The three nearest rows among all rows above each row, by straight-line distance, nearest first (none for the first four rows):
In the rows, zero is written as 128.
1: [140 111  76  98 161 144 169 129 135 146 103 107 158 110 133  90 119 127
 128 119 134  30 131 139 135 117 184 134 133 152 148  89 124 118 116  97
  77 111 117]
2: [121 161 143 155 129 170 124 103 144 143 133 118  68 175  58 121  85 119
 130 122 171 103 106 109 156 141  84  97 176  63 129 126 102 122 124 151
 104  99  96]
3: [133 118 121 104  83 133 125  99 152 127 138 138  85 142 132 137 113 134
  81 123 115  81 128  81 115 108 143 114 112 102  90 134 126 123 126 125
 132 105 147]
4: [110  99 132 115 172  99 113 128 126 121 103 126 149 154 170 131 115  95
 146 133 123 119 151 161 151 133 141 125 112 172 202 137 141  95 114  96
  99 147 146]
5: [109 170 122 165 123 141  85 109 177 116 128 133  97 163 121 177 147 167
 138  83 125  97 129 142 101 115  99 104 137 125 145  93 126 138 123 123
 101  59 124]
3 2 4
6: [125 130  58 159 139 128 130 138 147 129 113 100 133 126 170 131 161 135
 135 144 133  45 163 162 122 148 150 131 107 122 187 160 122 130 138 128
 152 134 184]
4 1 3
7: [141 110 144 156 123  69 118 124 113 125 125 148 135 103 119  67 106 159
  99 131 133  85 118 128  96  85 128 117 127 128 115 107  98  87 125 126
 117 177 143]
3 1 4
8: [145 169 131 127  80  87  32 159 128 122 135 163 113 130 102 166 114 255
 134 119 129 149 122 119  88 128 144 134 188 139 141  97 106 131 123 116
 117 135 156]
5 7 3
9: [128 153 123 114  73 129  87 145 151 127 131 144  82 206 102 194 132 136
 130 127 136 152  71  75 127 141 101 126 178 118 112 145 172 134 124 103
 133 106 121]
3 5 2
10: [125 175 150 115  62 143 109 106 137 122 112 145 131 152  63 126 110 217
 120 122 170   1 146 123 121 130 124 123 162 137 148 151 138 116 119 129
 100 123 119]
3 5 2
11: [141 161 142 104  82 175 133 127 131 136 120 141 116 175 110 123 120  80
 102 120 130 152 127  93 137 151 121 114 100 116 129 136 141 119 103 124
 118  95 101]
3 9 2
12: [ 94 134 133 136 157 132 128 118 132 121 138 161  82 130 111 142 128 125
 134 103  96 108 142 112 118  99  92 108 131 129  59 113 162 118 123 163
 177 114 134]
3 5 11
13: [144 154 129 140 153 114  50 135 141 118 124 158 106 160   1 139 135 180
 119 108 132 183 118 100 123 138 132 147 167 149 184 141 112 123 124 139
 139 132 125]
8 9 5
14: [132 114 147 111 119 128  14 165 100 132 143 109 130  98 119 124 128 235
 139  94 147  72 125 102  76 111 117 122 179 134 132  94 116 139 117 123
 135 190 135]
8 7 10
15: [142 117 127 114 146  78 144 142 141 141 110 143 149 121  95 133 119 153
 161 131 115  69 124 136  89 126 144 132 109 166 140  98 102 138 133  99
  94 142 110]
1 7 4
16: [ 95 127 167 130 161 123 188 125 116 120 126 168 136 117 119 112 100 121
 130 113 144 101 130 139 138  86  92 104 132 131 127 125 152 103 135 144
  88 119 150]
12 7 15
17: [138 116 131 132 157 142 147 113 124  77 130 137 117 160 171 121 154 145
 104 100 131 136 110 125  98 126 152 134 110  86  88 111 118 185 130 141
 133 124 133]
3 12 11
18: [135 131 148 128 180  76  57 127 107 120 157 122 154 117 147  68 137 124
 118 116 143  89 135 123 152 127 131 106 111 162 143  99 122 115 110 116
 135 124 157]
7 4 15
19: [115 192 131 123 104 123 134 172 113 129 123  76  77 169   1 119 158 190
 144 108  83 201 124  79 132 113 125 187 142 174 182 170 157 152 148 112
 128 134 136]
13 9 11
20: [116  67 171 137 129 126  80 129  93 133 137 136 118 134 138 100 122  40
 104 104 167 135 100 114 109 110  57 120 107 115  97 100 183 115 102 126
 129 103 109]
11 12 16
21: [166 104 117 113  83 119 121 109 166 119 139 144 138 134 118 188 103 204
 118 134 168   8  97 102 136 119 179  91 195 133 106 107 107 131 106 110
  98 115 110]
10 3 15
22: [134 166 124 162  70 114  95 144 142 135 110 148 139 124 137 151 149 114
 109 143 137  81 164 110 140 125 113  88 124 103  76 174 112 142 146 130
 121  85 149]
3 11 5
23: [138 134  75 134 102 127  76 144  98 160 125 100 107 154 117 126 134 111
 137 150 123 112 117 147 151 160 103 112 165 154 172 168 115 141 130 115
 106 135 125]
4 6 11
24: [125 106  48 154 126 139 129 102 138 134 132  76 176 117  85 144 126  82
 100 162 126  52 175 143 187 149 132 108 149 118 174 131 156  98 101 105
  78 110 102]
1 23 6
25: [131 121 154 112 142 112  75 148  55 158 108 110 135 122  59  62 111 102
 141 150 150 150 107 135 134 153  93 152 170 167 121 176 148 110 126 111
 126 132 108]
23 18 20
26: [135 120 187 117  99 118  32 117 114 122 138 158 173 157   9 135 136 141
 144  71 141 122 139 134  98 133  93 114 141 126 142 139 107 101 131 108
 169 133 116]
13 25 14
27: [134 184 126 165 138 138 195 126 109 140 122  82 160 114 121 127 137  34
 118 138 121 124 146 117 117 157 133 158  98 134 189 170 125  72 124 113
 133 130 137]
11 4 6
28: [134 145  66  96 144 173 141 123  87 131 139  93 130 129 123 115 130 132
 121 121 151 119  94 119 179 185 107 123 120 134 105 151 124 126 106 138
 124  83 139]
23 11 3
29: [100 142 112 160  84 132 139 143 180 119 129 123 104 141 184 184 151 157
 102 130 115  68 123 108 114 124 198 127 109 114 132 152 157 199 124 119
 125 146 148]
3 6 17
30: [127 118 127 111 198  73  58 140  66 141 126 123 169 100 102  58 139 149
 131 145 137 106 138 142 122  99 120 106 132 121 137 133 136 136 106 128
 147 150 161]
18 7 25
31: [136 155 116 138 163 118  46 119 115 134 131 118 138 160  36 186 138 214
 140 141 129  24 151 163 151  86 123 143 148 137 146  86 135 115 151 142
 123  97 147]
10 5 15
32: [142 123  90 119 151 152 160 122 136 112 121 106 142 127 134 169 142  88
 127 133 136  68 114  94 117 134 192 121 151 121 101 161 157 115 114 104
 113 116 111]
1 3 28
33: [174 119  77 114 141  91   1  65 128 110 130 148 134 109 118 195 120 212
 129 111 141   1 131 122 114 119 175  72 140 111 154 105 124 135 110 108
  91 125 121]
21 31 14
34: [153 139  52 133 178 146 157  89 128 143 125  73 127  99  89 121 121  37
 151 170 122 112 194 107 141 131 150 115 108 138 187 194 125  76 125 137
 114 135 130]
27 24 32
35: [130 134  58 111  95 133  66 140 102 143 159  99 161 141 102 121 138 142
 114 154 146 123 120 117 139 164  82 121 187 160 125 159 134 129 141 132
 101 104 122]
23 28 25
36: [134 119 126 100 151  65   1 119 115 151 135 139 142 108  76 127 100 123
 134 132 128 128 109 153  76  98 114 112 135 151 126 120 111  95 125 164
 141 172 113]
30 7 26
37: [105  94 103 162 118 117 181 131 128 137 125 117 121 109 145 131 106 124
 142 139 129 186 100 133 173 126 136  87  84 136  89 117 107 116  92 133
 111 107  85]
28 11 16
38: [113  59 142 106 107 133  70 112 108 123 133 115 105 109  68  78  93 134
 136  82 156 255  88 107 123 113  35  82 144 120 129 122 142 141 103 127
 159  99 120]
20 25 26
39: [122 164 146 101 123 107 139 141 117 150 120 106 122 136 113 107 119 143
 136 161 115 157 123 131 114 162 144 159 113 131 141 136 110 108 127 123
  98 140 111]
15 11 23
40: [136 135 129 143 108 165 147 117 185 128 120 124 136 158 205 209 148 123
 101 135 129  69  74 123 123 124 179 106 152 134 108 124 150  96 118 143
  77  93  99]
32 29 3
41: [163 126 120 116 102 138 135 127 180 129 162 132 127 151 202 128 106 176
  98 143 112 105  79  92 125 124 215 142 146 103 139  91 124 114 124 128
  96 140  90]
40 3 29
42: [139 129 104 147 138 179 129 116 137 150 169  77 120 148 130 151 116  17
 118 132 145 137 149 130 128 158 102 108  68 121 133 106 125 130 127 133
 139 116 131]
11 27 28
43: [116 155 174 113 133 139 115 149 135 131 175 153  98 138 144 134 111 119
 137 146 122 118 104 119 111  71 121 102  94 161  55 139 123 109 151 156
 173 132 108]
12 3 16
44: [ 98 137 122 112  84 133 116 139 161 123 112 109 120 149  65 126 122 141
 135  99 153 194 144 110 130 129 134 134 119 130 115 149 145 149  99 140
 120 131 162]
11 39 9
45: [149 198  93 128  48 139 115 106 162  86 149 147 122 116 133 167 139 129
 141 134 109  65 161 101 154 148 145  97 109  97 141 132 129 145 107 129
 103 124 128]
22 3 29
46: [139 126 119 116 117 143  39 146 129 118 150 150 135 136  85 147 126 108
 139 119 132 149 138 116 132 123 140 143 172 165 152 128  92 114 113 113
 130 123 116]
13 23 35
47: [146 127 138  91 129 138  89 122 149 108 122 158 131 144  99 167 102 173
 137 121 163  57 122 127 118 148 141  80 151 158 108 101 122 195  94 115
 121 152 112]
21 15 10
48: [143 151  66 177 147 190 180 105 150 134 131 143 154 104 148 151 103  86
 139 137 130  65 140 171  96 120 133  89 100  88 127  92 101 115 103 147
 131  75 111]
42 32 1
49: [142  83 137 128 189 178 138 138 105 141 121 126 134 128  88  32 111 148
 122 141 133 171  89 110 146 127 113 125 131 140 131 113 159 139 156 103
 109 151 123]
25 39 16
50: [149 182 124 141  40 125  49 126 176 132 145 173 121 127  62 166 106  94
 117 145 164  88  94 112 129 126 124 103 122 109  87 133 127 182 109 150
 133 130 119]
22 45 47
51: [110 142 154 132 111 107  92 144 113 157 136 163 120 124  10 130 121 182
 133 111 141 130 139 125 113  81  94 105 137 136 136 157  93 125 121 197
  94  97 153]
13 44 26
52: [124 140  82 119  93 168 122 100 175 105 119 119 126 138 129 192 137 116
 111 163 115  26  98 105  92 123 112 118 168 143 136 135 146  98  95 106
  92 123 111]
32 40 3
53: [135  89 172  68 112 121  27 141 133 116 151 174 127 137 107 106 102 231
 105 101 154 147 102 112  91 100 109 100 186 127 108 114 133 120 114 132
 105 160 125]
14 8 36
54: [109 117 102 177 115 148 195 108 135 110 125 130 115 125 140 150 126   1
 129 154 127 141 138 134 182 138  96 124 102 131 119 145 125 127 140 118
 124 107 109]
42 37 27
55: [170 132  82 113 145 169 102  86 172 125 135 150 184 112 194 182 123 116
 117 154 153 124  81 129 101 165 188  91 146 139 125  78 138 147 107 140
  56 118 110]
40 41 32
56: [133 149 111 137  68  93  93 133 119 120 111 150 130 160  97 107 111 205
 125 111 122  62 145 106  92 174 191 113 143 143 129  85 125 192 138  97
  85 120  89]
47 15 10
57: [144  76 193 134 133 133 139 113 112 112 142 168  94  90 144 143 123 130
  95 128 132  82 110 138 119 133 108 103 107  91  56 122 127 105 104 129
 127 117 148]
3 12 16
58: [163 113 113 112 142 109 101  98  88 155 134 152 141  58 197  83 125  83
 126 135 154  87 104 144 113 127 128  84 162 123 107 107 139  86 100 101
 116 123 132]
18 7 57
59: [143 154  84 105 152 157 162 128 102 111 116 114 125 119  85 114 132  58
 153 116 113 142 184 148 191 140 147 140 125 113 132 189 138  89 118  92
 151 125 154]
34 27 28
60: [122  81  84 143 146 170  95 102  69 172 139  96 121 137  68 126 147  13
 129 127 145 166 111 143 123 130 123  86 116 120 164 128 125 127 111 113
 123 115 112]
42 23 20
61: [129 134 127 190 112 122 114  86 129 153 133 116 137 122 151 145 140  99
 131 112 106 134 159 167 125 137 121 105 138 130 189 154 117 121 119 117
 113 105 144]
23 4 6
62: [131 110 105 119 159 119  63 123  79 117 152 110 167 131  88 129 131 143
 119 151 142  79 107 147 153 164 107 122 153 144 178 139 138 128 128 128
 147 139 111]
23 35 30
63: [119 155 128 108  60  84  13  95 140 140 155 154 125 119 141 215 121 118
 128 110 118  82 113 152  89 119 161 115 198 135 153 149  81 153 118 135
 138 118 125]
46 50 8
64: [109 110 197 106 140 128 136 169 128 130 145 105 112 132 121  39 139 134
 134 105 101 255 124  92 149 118 116 170 105 128 135 199 156 137 159 100
 171 125 155]
49 44 39
65: [139 141 116 142 106 125  34 101 117 136 150 115 142 108  76 133 105 112
 131 147 137  82 139 163 144  84 139 111 114 106 155 119  91 126 125 137
 139 109 123]
46 62 36
66: [105 114 121 131  70 105  88 127 142 129 115 139 131 121 127 164 131 135
 151  78 153 147  98 130 100 105 106  88  93 113 148 138 146 116 128 160
 127 111 133]
44 5 61
67: [145 107  58 155 194 135 144  90 144 161 146 105 149 112 165 133 130  79
 107 159 147  23 131 175 152 126 150 120 112 104 176 128 137  72 134 134
 116 163 153]
6 24 1
68: [129  75 112 127 149  58  83 159 142 147 132 118 141 106  96 151 104 133
 165 138 127 116  98 104  98 111 104  66 160 154 131 130 147 131 114 130
 120 166 124]
36 15 66
69: [124  85 132 107 163 134 100  99  69 134 125 104 133 113 154  83 123  88
 144 136 128  36 140 171 152 161 124 107 164 143 147 101 134 114  98 148
 113 159 104]
62 58 18
70: [116 122  87 147  96 138 181 138 145 152 164 147 111 101 232 197 123 140
 120 135  91 167 156 153  60  96 171 130  88 137 133 103 126 159 143 137
 134  93 143]
29 17 61
71: [158 120 136 116 149 148  17 128 113 122 171 163 141 118 121 124 126 135
 129  89 145 105 116 177 110 134 125  97 155 121 110 106 102 121 137 168
  99 153 139]
36 46 65
72: [126  65 117 128 127 108  93 105 101 133 147 141 145 128 160 128 139  77
 145 107 165 114 122 154 109 126 135  91 161 127 138 102 129 103  92 129
  93 165 110]
58 69 71
73: [149 153  79 172 157 155  87  46 157 156 166  95 197 101  94 194 110  52
 126 134 150  35  72 137 179 155 124   6 106  97 131  82 103  88  83 167
 100  90 102]
48 24 65
74: [165  79  98 136 180 201 228 115 116 111 124 116 135  87 255 140 120 118
 111 182 118 107  98 142 141 138 153  82  70  99 116  85 124 123 105 114
  84 128 129]
48 37 55
75: [147 119 163  72 155 143 120 142 141 104 125 137  96 112 123  49 106 137
 136 116 105 237 135 125  99 131 146 139 155 151 108 117 122 102 133 129
 109 148 148]
39 49 64
76: [127 133 167 140 169  93 108 136 132  88 124 147 127 148 167 142 134 232
 119 143 118 142 121  74 127  81 167 146 137 130 120 159 112 180 130  96
 139 148 134]
17 29 8
77: [132 127 141 185 127 160 124 149 164 123 118 116  77 167 105 202 130 160
 114 131 164 155 109 121 129 117 113 169 146 109 122 173 142 179 107 127
 131 139 133]
9 44 29
78: [137 126 119 143 119 133 132 122 119 142 120 140 127 131 112 123 122 115
 133  85 133 255 137 136 162 116  70 116 109 121  90 158 181 133 147 130
 193 135 155]
44 64 38
79: [148  44 162 105 135  74   1 124 115 137 136 137 110 114   1  51  84 167
 133  74 205 177  35  51  86 106   4   1 255 160 106  95 128 114  95  99
 130  96  62]
38 53 68
80: [127  97 104 165 130 128 138 132 157 115 141 169  93 114 141 130 111 138
 137  88 140  99  82 142 139 108  77 102  81 137  71 153 125 111 107 180
 141 118 143]
12 57 66
81: [134  86 128 117 169 129 201 118 127 132 126 121 108 117  99 140 109   4
 136 120 129 225 115 137 157  99 145 133  89 117 110 124 151 101 123 141
 123  97 127]
54 37 42
82: [141 156  93 117  80 118 160 122 163 131 144 104  76 117 120 134 145  97
 121 123 139 120 139 106 121 151 132 150 135 103 115 174 147 132 129 117
 147 129 114]
3 11 32
83: [119 105 149 125  91 122  37 130 132 123 142 155 103 115 120 118 133 126
 122  84 121 154 142 127  74  90 122 121 194 133 123  95  75 128 139 116
 126 139 151]
46 71 53
84: [111 114 134 177 179 147 109 111 153 142 118 122 128 110 106 103 128 123
 122 136 140 105 119 117 154 124 127 113 115 139 153 106 122 115 125 155
 129 120 151]
18 16 61
85: [121 118  95 147 118  99 185 131 135 120 123 135 118 158  50 126 146 129
 146 145  92  60 214 130 153 160 163 190 132 128 133 142 127 168 148 118
 129 154 137]
15 82 6
86: [125 135 124 114 130 134 162 127 118 126 121 116 170 119 122  82 147  64
 132 172 126 121 153 130 128 152 186 155 116 153 118 142 152 127 126 127
 111 129 119]
39 32 27
87: [120 109 110 103 133 134  44 135 124 136 121 129 136 109  91  98 121 244
 107 118 133 112 103 141  62  80 128 117 153 170 105 116 109 125 128 146
 125 169 142]
14 53 36
88: [130 127  81 121 121 102 242 112 106 141 104 109 119 113 121 152 129  32
 128 171 141 145 154 145 119 150  98 145  70  91 142 128 128 113 120 122
 125 127 133]
54 27 81
89: [142 158  86 148 172 134 129 135  67 155 109 107 138 146 127 117 153  61
 130 106 127 104 190 162 187 151 125 150 108 141 181 191 131  84 126 130
 125 122 124]
59 27 34
90: [160 141  40 150 123 107 186 104 144 123 108 120 205 128 177 114 136 154
 123 172  93 100 158 183 123 151 156 150 129 151 174 130 117 145 142 117
  88 146 146]
6 1 86
91: [163 142  91 123 212 123  77  88  90 156  97 131 192 104 153 157 104  95
 117 142 113  60 124 172 119 121 150  96 152 126 112 103 120  93 132 110
 121 163 149]
58 67 69
92: [136 141 130 107 106 100 147 133 126 129 122 163  78 150 158 131 133 157
 103 118 120 132  99 115  89 130 165 144 180 155 104 156 113 138 154 124
 151 124 137]
3 82 17
93: [100  91 179 101 151 123 101 122 170 122 139 154  73 125  79 152 148 161
 112 127 132 186 122 126 106  53 110 102 136 123 112 153 141 122 130 184
 148 115 130]
12 51 43
94: [144  64 196 136 151 102  42 124 142 114 151 188 137 113 134 123 103 193
  88 120 134 106 111 140 125 102 165  83 143 142  53  69 129 151 116 115
 113 155 122]
53 71 47
95: [130  57 172 123 193 128 121 123 105 135 137 129 112 117 131  65 135 152
  87 139 138 142  98 134  94 129 147 104 167 123 151  87 139 121 148 127
 136 130 112]
49 84 7
96: [124 112  99 108 170  97 149 137 119 132 128 133 172 131 142  63 144  96
 120 163 141 134 157 107 139 153 130 138 145 170 177 165 119  75 119 139
 138 129 137]
86 4 39
97: [120 132  86 137 151 115 189 115 142 147 123 141 136 120 126 158 143  29
 118 140 133  81 149 138 133 165  88 133  91 110 120 153 121 114 130 132
 120 111 135]
88 54 42
98: [118 101 166 142 124 157 191 112 131 135 134 129 131 100 229 144 151  32
 109 124 138 173 126 149 146 118 103 111  68  96  66 116 164 110 140 131
 140 105 137]
54 81 42
99: [135 185 123 168 110 127 189 120 170  98 136 151 168 122 202 144 164 135
 133 182 107   1 165 192 137 157 200 140  64 108  96  92  89 133 170 140
 131 105 172]
6 90 48
100: [121 120  98 151 136 156 178 100 123 168 102 138 186 104 146 149 149  29
 125 153 143 106 156 186 173 135 168 122  91 107 155 127 121 114 106 134
 157 115 134]
97 54 86
101: [127 103  61 128  91 134   1 143 102 136 100  84 140 155  98 135 117 137
 131 102 152  52  90 113 113 142  68 118 221 124 172 111 142 139 110 110
  78 112 104]
35 23 62
102: [147 140  65 133 128 124 152 112 142 116 113  94 151 131 155 132 100 133
 127 181 104 133 138 143 130 127 155 115 140 118 124  71 114 123 118 110
 137 137  93]
90 39 37
103: [134 138 100 151  82 160  73 113 146 132 137 108 154 148  26 178 106 125
 157  65 149  51 143 155  82 115 104  95 119 141 134 148 100 102 111 172
 137 121 122]
65 26 66
104: [138 164 139 131 155 107 217 109 146 120 115 130 188  99 252 183 107 208
 122 125 142  68 131 144  53 120 208 127  96 102 107  69 100 134 128 160
 151 136 152]
99 70 17
105: [136  76 148  88 169  66  47 151 148 125 129 188 163 117 180 143  89 206
 141 120 145 101 112 123 103 100 150  67 140 120  89  98 121  95 103 129
 111 144 138]
94 53 68
106: [135 123 222 131 196 131 166 154 116 129 117 117 114 122 152 133 117  61
 128 115 145 248 140 126  99 113  86 138  69 112  86 121 150 106 132 149
 162 128 158]
81 98 78
107: [116  97 154 119 137  54  91 131  97 119 110 113 136  90  74  83 130 106
 104 115 143 122 196 168  95  99 137 119 120  99 137 157 143 106 133 170
 163 159 119]
30 7 36
108: [126 137 190 137 155 129 168 105 122 133 154 121  99  98 163 156 111 116
 122 129 119 173 140 136 117 118 125 110  80 123 113 114 150 126 130 141
 133  89 162]
106 98 16
109: [142 156 122 126  74 103 120 146 122 144 123 105 118 120  10 124 149 252
 110 104 137  63 104  97 136 150 158 162 159 156 184 175 107 184 141 116
 148 128  92]
10 56 13
110: [117 129  83 138 110 139 144  87 111 156  94 144 118 135 100 189 129 153
 155 140 132 107 161 123 156 134 148 126 138 115 192 129 143 125 117 131
 136 133 126]
61 23 84
111: [150 143 132 118  75 174 125 113 116 108 128 143 134 172 155 193 117  66
 140 123 126 131 104 137 126 111  99  95 152 122  94 118 138 159 114 123
 110  60  70]
11 9 40
112: [135 134 180 160 164 149 175 129 140 119 166 131 114 117 224 143 124 201
 124 162 130  37 137 165  69  79 180  82 149 142  86  86  98 146 139 126
 132 136 113]
104 17 41
113: [107 127 127 139 129 120 145 130  81 150 118 134 128 112 150 114 143  95
 151 115 101 203 162 168 134 108 146 125  94 114 144 177 117  99 133 109
 148 118 183]
61 59 108
114: [129 115 109 122 122 112 108 139  96 135 124 147 122 115 155  77 107 104
 126 124 120 189 105 144 125 108 130 119 111 130 131 116 139  92 129 116
 136 116 133]
113 39 75
115: [164 142 143 130 124 202 134 120 186 105 139 101 102 114 125 171 123  88
 122 131 155  81  89 109 123 114 107  88 139 125 124 100 128 187  78 110
 101  95 102]
111 52 47
116: [118 110  65 137 126 184 142 101 140 132 122 120 169 102 179 163  86  97
 130 180 119   1 120 123 111 144 129  85 136 120 118  87 114 117 121  98
  69 105 140]
52 48 1
117: [143 121 172 128 101 134  89 124 130  98 130 143 130 131 156 122 126 164
  80 112 171 101  89  98  86 131  80  90 179 111  95  84 134 120 104 115
 105 119 120]
53 57 3
118: [143 154  46 114  91 131  25  82 127 144 122 129 148 125   4 191 130 163
 147 157 125  22 130 104 115 138 109  62 133 138 160 109  80 134  48 127
 111  98  91]
103 33 65
119: [111 146  98 150 173 151 199 141 104 140 130 109 153 111  99  72 126  75
 112 136 131 163 184 194 151 107 152 148  74 145 116 119 115  92 163 114
 119 138 152]
86 113 59
120: [153 109  93 120 147 199 115  97 157 128 132 144 143 137 202 176 125  20
 100 131 147  93 111 116 139 167 121  81 104  95  90  94 112 132  79  93
 113 118 106]
42 115 55
121: [167 134 155 106  74 123  92 113 138 121 129 179 127 125 164 134 113 139
 116 106 113 137  87 135  54  85 159  97 171 111 102  67 127 160 113 130
 121 108 102]
117 83 92
122: [128 126  84 130 124 124 103 127 138 139 136 150 180 122 173  51 123  97
 161 126 127 124  98 148 131 140 133 135 183 118 133 115 120 114 110 102
 145 126 136]
114 58 72
123: [138  95 125 143 141 179  98  89 136 123 137 126 141 129 152 158 123  46
 130 157 170  26 103 176 116 125 156  78  91  78  98  87 110 111 101 107
  91  94 128]
120 116 48
124: [142 136  51 137 150 117 126 107 148 115 140 133 161 110 204 150 112 145
 131 132 129   1 104 163  89 112 130 124 115  88 157  76 111 103 102 134
  45 106 100]
116 1 48
125: [141 121 135 122 107  75  39 152 132 124 133  96 108 152  74 124 129 255
 127 111 144 195 118 116 153 110 151 147 147 143 145 180  83 160 138 125
 151 149 108]
13 8 76
